Below are the code and all the weights of a small trained network. Each question names an input and a target symbol and asks about switching units off, where a switched-off unit gives its printed mean instead of its output.

import numpy as np


def w(rows, s, z=0):
    codes = np.array(rows[::2]) - 128.0
    scale = np.full(codes.shape[1], s)
    scale[-1] = z or s
    return codes * scale


def f(y):
    return y / 2 * (1 + np.tanh(0.7978845608 * (y + 0.044715 * y**3)))


def softmax(a):
    e = np.exp(a - a.max(-1, keepdims=True))
    return e / e.sum(-1, keepdims=True)


def log_softmax(a):
    a = a - a.max(-1, keepdims=True)
    return a - np.log(np.exp(a).sum(-1, keepdims=True))


def net(x, mask):
    ids = ['δεηθλμξπσφψω'.index(c) for c in x.split()]
    T = len(ids)
    res = E[ids] + P[:T]
    u = 0
    for l in range(3):
        q, k, v = (res @ M[l].T for M in (Q, K, V))
        z = softmax(np.where(np.tri(T) > 0, q @ k.T / 2**0.5, -1e9)) @ v
        res = res + np.where(mask[u], z, O[l][:, -1]) @ O[l][:, :-1]
        u += 1
        y = f(res @ A[l][:, :-1].T + A[l][:, -1])
        res = res + np.where(mask[u : u + 4], y, B[l][:, -1]) @ B[l][:, :-1]
        u += 4
    return log_softmax(res[-1] @ U[:, :-1].T + U[:, -1])


Q, K, V, O, A, B = {}, {}, {}, {}, {}, {}
E = w([
[229,179,129,52,127,150,94,120,133,71,107],'δ',
[131,185,170,102,173,48,56,114,175,98,117],'ε',
[202,117,140,82,127,178,49,191,147,177,93],'η',
[57,65,209,46,116,118,121,156,189,107,72],'θ',
[128,50,99,195,142,122,88,79,167,203,110],'λ',
[62,141,253,181,97,61,136,169,111,171,130],'μ',
[170,110,169,190,169,107,178,123,177,45,124],'ξ',
[125,125,127,52,128,55,95,102,199,174,216],'π',
[54,185,117,108,228,173,118,242,211,124,204],'σ',
[174,190,100,132,150,163,103,134,186,155,115],'φ',
[60,214,93,133,126,121,102,64,115,101,60],'ψ',
[98,132,172,58,188,205,94,142,55,65,166],'ω',
],0.018)
P = w([
[61,98,111,171,2,239,173,43,245,83,196],'0',
[91,160,147,142,90,166,162,102,209,144,144],'1',
[134,170,159,156,95,133,131,134,152,107,146],'2',
[111,168,197,118,150,100,153,130,135,184,95],'3',
[128,183,136,140,161,109,114,143,120,126,116],'4',
[154,192,157,119,180,100,107,158,94,141,89],'5',
[127,191,116,157,145,95,54,190,92,53,146],'6',
[153,184,115,148,159,104,50,181,67,77,113],'7',
[141,184,95,130,154,119,44,165,64,79,95],'8',
[157,179,82,130,176,117,52,180,45,63,102],'9',
[173,195,105,132,170,89,64,198,33,85,95],'10',
],0.0061)
Q[0] = w([
[72,128,103,87,253,149,169,184,207,181,251],'0.h1',
[122,108,89,251,94,123,143,56,110,77,7],'0.h1',
],0.0041)
K[0] = w([
[88,110,177,188,234,163,73,148,79,151,219],'0.h1',
[48,254,145,194,76,228,91,37,211,163,90],'0.h1',
],0.004)
V[0] = w([
[57,129,171,187,166,141,1,112,249,69,177],'0.h1',
[184,75,157,186,88,99,142,221,188,196,208],'0.h1',
],0.004)
O[0] = w([
[71,177,203,112,255,70,176,183,185,173,117,255],'0.h1',
[135,140,97,54,151,124,179,100,146,126,142,84],'0.h1',
],0.013,0.0048)
A[0] = w([
[138,166,194,120,200,124,135,176,177,57,23,195],'0.n1',
[104,202,119,3,151,145,158,55,45,61,78,248],'0.n2',
[221,68,36,18,153,193,90,131,174,135,104,2],'0.n3',
[159,179,117,195,145,149,246,55,176,18,108,65],'0.n4',
],0.0047,0.00066)
B[0] = w([
[178,129,99,122,6,175,93,98,133,70,67,255],'0.n1',
[31,159,94,152,94,171,90,140,150,124,179,162],'0.n2',
[155,128,161,164,109,32,87,179,111,104,193,145],'0.n3',
[162,205,48,74,78,144,195,110,118,165,112,137],'0.n4',
],0.011,0.0097)
Q[1] = w([
[62,106,26,100,128,71,146,99,69,155,147],'1.h1',
[162,238,145,125,81,114,39,186,163,71,1],'1.h1',
],0.0068)
K[1] = w([
[109,100,131,142,68,78,216,74,197,145,140],'1.h1',
[10,177,77,163,144,120,43,104,3,74,115],'1.h1',
],0.0068)
V[1] = w([
[95,159,100,168,3,137,99,173,198,169,167],'1.h1',
[136,82,184,94,147,200,131,158,61,103,172],'1.h1',
],0.0048)
O[1] = w([
[74,146,164,190,107,22,176,85,150,254,162,255],'1.h1',
[104,178,68,87,129,100,155,171,145,72,203,38],'1.h1',
],0.0081,0.0072)
A[1] = w([
[155,218,88,2,30,154,54,76,136,66,154,106],'1.n1',
[123,117,62,120,154,55,96,84,205,165,187,132],'1.n2',
[165,113,189,64,74,130,79,217,157,189,101,253],'1.n3',
[193,151,134,24,226,28,173,30,91,101,201,142],'1.n4',
],0.0055,0.0025)
B[1] = w([
[94,89,155,181,159,153,164,25,90,134,91,232],'1.n1',
[99,112,157,44,231,193,116,19,163,208,137,164],'1.n2',
[37,147,27,161,147,98,95,104,214,3,240,254],'1.n3',
[50,179,129,100,42,94,109,109,140,174,15,149],'1.n4',
],0.0079,0.0085)
Q[2] = w([
[98,166,109,245,54,39,119,92,181,174,91],'2.h1',
[213,68,69,2,64,206,162,252,85,149,123],'2.h1',
],0.006)
K[2] = w([
[121,180,124,136,104,146,98,160,67,164,100],'2.h1',
[171,100,109,154,162,62,255,104,201,103,139],'2.h1',
],0.0079)
V[2] = w([
[66,136,144,174,119,145,180,217,76,163,33],'2.h1',
[141,113,254,85,135,242,66,153,144,109,130],'2.h1',
],0.005)
O[2] = w([
[170,103,221,111,183,245,125,142,22,177,152,252],'2.h1',
[67,151,60,117,145,124,127,111,65,123,136,82],'2.h1',
],0.012,0.0035)
A[2] = w([
[114,123,119,178,53,97,105,121,50,145,100,32],'2.n1',
[50,110,124,130,169,109,53,135,136,132,148,154],'2.n2',
[103,163,105,108,147,168,104,254,157,119,160,67],'2.n3',
[207,147,135,73,145,151,91,129,166,147,121,252],'2.n4',
],0.0074,0.0028)
B[2] = w([
[225,63,144,55,167,104,106,146,226,82,229,175],'2.n1',
[186,108,135,87,119,151,141,82,35,127,128,255],'2.n2',
[123,119,174,106,169,210,145,2,149,75,105,157],'2.n3',
[75,140,92,146,56,66,94,147,155,153,115,184],'2.n4',
],0.009,0.0088)
U = w([
[93,141,140,218,55,146,169,10,120,160,189,210],'δ',
[144,176,161,156,158,58,58,91,84,99,30,110],'ε',
[239,81,75,80,138,108,39,135,144,107,174,145],'η',
[57,2,113,107,23,156,124,163,139,115,76,56],'θ',
[128,6,78,194,218,101,161,104,140,150,79,93],'λ',
[99,165,188,158,145,43,234,177,99,107,206,129],'μ',
[217,120,109,97,54,129,237,106,101,141,105,100],'ξ',
[150,149,136,48,114,71,141,105,110,150,123,4],'π',
[130,138,128,115,189,161,168,138,187,105,134,3],'σ',
[77,235,30,188,127,157,104,226,140,188,127,203],'φ',
[169,126,199,117,76,179,73,131,143,168,117,111],'ψ',
[127,172,85,123,179,96,193,125,22,104,118,208],'ω',
],0.0056,0.0054)

Each question gives the input, a string of symbols that net reads in full, and the target symbol t.
The units are the heads (2 rows each of Q, K, V and O) and the neurons (one row each of A and B). Each row of codes is followed by its name. A weight is (code - 128) times the scale printed after its matrix; where a second scale follows, it is the last column's (O, A, B and U).
mask holds one flag per unit, layer by layer, with each layer's heads first. A switched-off unit (its flag False) gives its mean, the last column of its rows in O or B, instead of its output. The means were averaged over made-up inputs and are rounded, as every weight is.
A unit's drop is (log p(t) with every unit on - log p(t) with that unit switched off) / (log p(t) with every unit on - log p(t) with every unit switched off).
The circuit of an input: a set's keep is (log p(t) with only the set's units on - log p(t) with every unit switched off) / (log p(t) with every unit on - log p(t) with every unit switched off). Starting from the 12 units with the biggest drops (on a tie, the unit counted first), units are removed one at a time, each time the one whose removal leaves the highest keep (on an exact tie, the one counted first), for as long as the keep stays at least 0.8.
circuit, biggest first: the units of the circuit, biggest drop first
most important unit: the unit with the biggest drop
k most important neurons: the k neurons with the biggest drops, biggest first
top k neurons in layer l: the k neurons of layer l with the biggest drops, biggest first
input π ψ ψ δ ε ξ, target ψ: most important unit : 2.h1
input φ φ λ σ, target σ: circuit, biggest first : [2.n3 0.h1]
input η π π η η, target η: circuit, biggest first : [1.n3 0.n3 0.h1]
input π ψ σ, target σ: circuit, biggest first : [0.h1 2.n3]
input ξ ψ ω δ ψ θ ξ δ φ σ ξ, target ψ: circuit, biggest first : [2.h1 1.n3 0.h1]
input φ ψ π δ δ ω σ, target ω: circuit, biggest first : [2.h1 2.n2]
input σ σ δ π φ δ ξ ω η δ ξ, target ω: circuit, biggest first : [1.h1 0.n4]
input δ ξ δ ε λ λ ω θ ξ π, target ω: 2 most important neurons : [2.n2 1.n3]
input η φ φ ω δ, target ω: circuit, biggest first : [1.n1 2.h1 1.h1]
input μ θ δ δ ε φ ω, target ω: top 2 neurons in layer 1 : [1.n1 1.n3]
input ω φ ξ η θ ω σ φ, target ω: circuit, biggest first : [2.h1 1.h1 1.n3 1.n1]
input π ξ λ θ ε π δ λ φ ξ, target ξ: circuit, biggest first : [0.n4 1.n3]
input θ ξ μ ε π π π δ λ ψ λ, target ψ: top 3 neurons in layer 1 : [1.n3 1.n1 1.n2]
input σ δ δ η ψ φ ε σ, target ψ: most important unit : 2.h1
input μ ξ σ π φ, target φ: 3 most important neurons : [2.n2 2.n3 2.n1]
input λ ξ ω δ η, target ω: top 2 neurons in layer 1 : [1.n3 1.n1]
input ε ω π θ σ, target ω: 2 most important neurons : [0.n1 2.n2]
input δ σ ε η σ η μ ω ψ φ, target φ: 2 most important neurons : [2.n2 2.n4]
input ψ φ π, target ψ: top 2 neurons in layer 1 : [1.n2 1.n3]
input η π η θ θ ξ θ η, target η: top 2 neurons in layer 1 : [1.n3 1.n4]
input π π ω ψ δ φ ε ψ π, target ψ: top 2 neurons in layer 1 : [1.n2 1.n4]
input ψ φ δ η θ π σ π θ σ, target ψ: top 2 neurons in layer 0 : [0.n1 0.n4]
input π π μ, target μ: most important neuron : [1.n1]
input δ η ω δ π λ λ μ η φ, target ω: top 2 neurons in layer 1 : [1.n1 1.n3]
input ω δ π ξ ξ δ, target ω: top 2 neurons in layer 0 : [0.n3 0.n4]
